Below is a small trained network, with its code and all its weights. Each question gives an input and a target symbol and asks what happens when units are switched off, that is, made to give their printed mean instead of their output.

import numpy as np


def w(rows, s, z=0):
    codes = np.array(rows[::2]) - 128.0
    scale = np.full(codes.shape[1], s)
    scale[-1] = z or s
    return codes * scale


def f(y):
    return np.maximum(y, 0)


def softmax(a):
    e = np.exp(a - a.max(-1, keepdims=True))
    return e / e.sum(-1, keepdims=True)


def log_softmax(a):
    a = a - a.max(-1, keepdims=True)
    return a - np.log(np.exp(a).sum(-1, keepdims=True))


def net(x, mask):
    ids = ['βγζθμξφψω'.index(c) for c in x.split()]
    T = len(ids)
    res = E[ids] + P[:T]
    r = res
    for j in range(2):
        rows = slice(3 * j, 3 * j + 3)
        q, k, v = (r @ M[0][rows].T for M in (Q, K, V))
        z = softmax(np.where(np.tri(T) > 0, q @ k.T / 3**0.5, -1e9)) @ v
        o = O[0][rows]
        res = res + np.where(mask[j], z, o[:, -1]) @ o[:, :-1]
    y = f(res @ A[0][:, :-1].T + A[0][:, -1])
    res = res + np.where(mask[2:6], y, B[0][:, -1]) @ B[0][:, :-1]
    return log_softmax(res[-1] @ U[:, :-1].T + U[:, -1])


Q, K, V, O, A, B = {}, {}, {}, {}, {}, {}
E = w([
[198,190,102,75,101],'β',
[101,199,37,106,127],'γ',
[93,170,98,88,76],'ζ',
[80,102,234,163,41],'θ',
[98,60,135,35,74],'μ',
[33,82,98,9,181],'ξ',
[122,113,60,112,255],'φ',
[254,74,93,161,70],'ψ',
[27,101,246,194,184],'ω',
],0.012)
P = w([
[162,156,161,117,116],'0',
[82,188,137,79,122],'1',
[195,81,157,86,172],'2',
[60,157,108,106,121],'3',
[175,39,123,113,152],'4',
[30,128,70,124,116],'5',
[165,7,92,122,141],'6',
],0.014)
Q[0] = w([
[142,5,137,79,145],'H1',
[104,86,142,79,146],'H1',
[108,135,96,121,43],'H1',
[74,133,152,98,122],'H2',
[130,94,172,124,156],'H2',
[119,75,101,111,182],'H2',
],0.016)
K[0] = w([
[86,22,95,197,189],'H1',
[54,90,114,137,180],'H1',
[135,51,79,38,43],'H1',
[81,91,119,64,71],'H2',
[135,141,11,129,131],'H2',
[168,110,53,134,89],'H2',
],0.011)
V[0] = w([
[189,168,1,98,139],'H1',
[203,28,138,101,6],'H1',
[125,123,90,57,55],'H1',
[177,116,184,174,86],'H2',
[114,112,135,71,182],'H2',
[101,113,56,116,136],'H2',
],0.011)
O[0] = w([
[97,97,194,146,217,2],'H1',
[254,172,157,120,136,167],'H1',
[160,181,245,39,117,166],'H1',
[167,191,131,152,157,78],'H2',
[86,137,106,68,147,207],'H2',
[88,182,187,118,125,147],'H2',
],0.0083,0.0071)
A[0] = w([
[74,195,194,199,70,186],'N1',
[91,130,70,144,129,203],'N2',
[66,103,149,126,92,1],'N3',
[76,255,155,168,143,215],'N4',
],0.01,0.0028)
B[0] = w([
[4,149,201,180,104,183],'N1',
[213,22,89,191,86,254],'N2',
[166,173,94,214,232,232],'N3',
[184,209,138,255,155,179],'N4',
],0.0096,0.0066)
U = w([
[195,150,169,151,206,136],'β',
[189,135,170,95,119,175],'γ',
[156,119,88,141,137,176],'ζ',
[99,157,155,179,140,57],'θ',
[2,99,181,21,65,254],'μ',
[131,220,112,130,88,93],'ξ',
[164,214,91,139,177,79],'φ',
[84,134,232,147,74,11],'ψ',
[79,104,155,104,209,194],'ω',
],0.008,0.0031)

Each question gives the input, a string of symbols that net reads in full, and the target symbol t.
The units are the heads (3 rows each of Q, K, V and O) and the neurons (one row each of A and B). Each row of codes is followed by its name. A weight is (code - 128) times the scale printed after its matrix; where a second scale follows, it is the last column's (O, A, B and U).
mask holds one flag per unit, heads first, then neurons. A switched-off unit (its flag False) gives its mean, the last column of its rows in O or B, instead of its output. The means were averaged over made-up inputs and are rounded, as every weight is.
A unit's drop is (log p(t) with every unit on - log p(t) with that unit switched off) / (log p(t) with every unit on - log p(t) with every unit switched off).
The circuit of an input: a set's keep is (log p(t) with only the set's units on - log p(t) with every unit switched off) / (log p(t) with every unit on - log p(t) with every unit switched off). Starting from all 6 units, units are removed one at a time, each time the one whose removal leaves the highest keep (on an exact tie, the one counted first), for as long as the keep stays at least 0.8.
circuit, biggest first: the units of the circuit, biggest drop first
k most important neurons: the k neurons with the biggest drops, biggest first
drop of u: that unit's drop, to one decimal
input μ μ μ θ θ ξ ξ, target μ: circuit, biggest first : [H2]
input ω μ μ φ μ ξ γ, target μ: 3 most important neurons : [N3 N4 N2]
input μ θ β φ μ, target ω: circuit, biggest first : [H1 N3]
input μ μ ξ μ ω φ, target ζ: 2 most important neurons : [N2 N1]
input μ ω φ, target ζ: circuit, biggest first : [H1 N2]
input μ μ φ θ, target ψ: circuit, biggest first : [N1 H1]
input ξ ω ζ, target ζ: circuit, biggest first : [H1 N2]
input ξ μ ψ ω ξ, target ζ: circuit, biggest first : [H1 N2]
input μ μ ω ω, target θ: 3 most important neurons : [N1 N3 N4]
input ξ ω θ φ θ, target ω: circuit, biggest first : [N3 H1 H2]
input μ θ μ μ θ, target γ: 2 most important neurons : [N3 N1]
input φ θ ω μ ξ, target ζ: 2 most important neurons : [N2 N1]
input μ ω μ, target ζ: 2 most important neurons : [N2 N3]
input θ μ ω μ μ, target ζ: circuit, biggest first : [H1]
input ξ μ θ ξ μ, target μ: drop of N4 : 0.1
input μ ω ψ, target ζ: drop of N3 : 0.0
input μ ξ φ, target ω: drop of H2 : 0.1
input ω μ ω θ, target ψ: 2 most important neurons : [N1 N4]
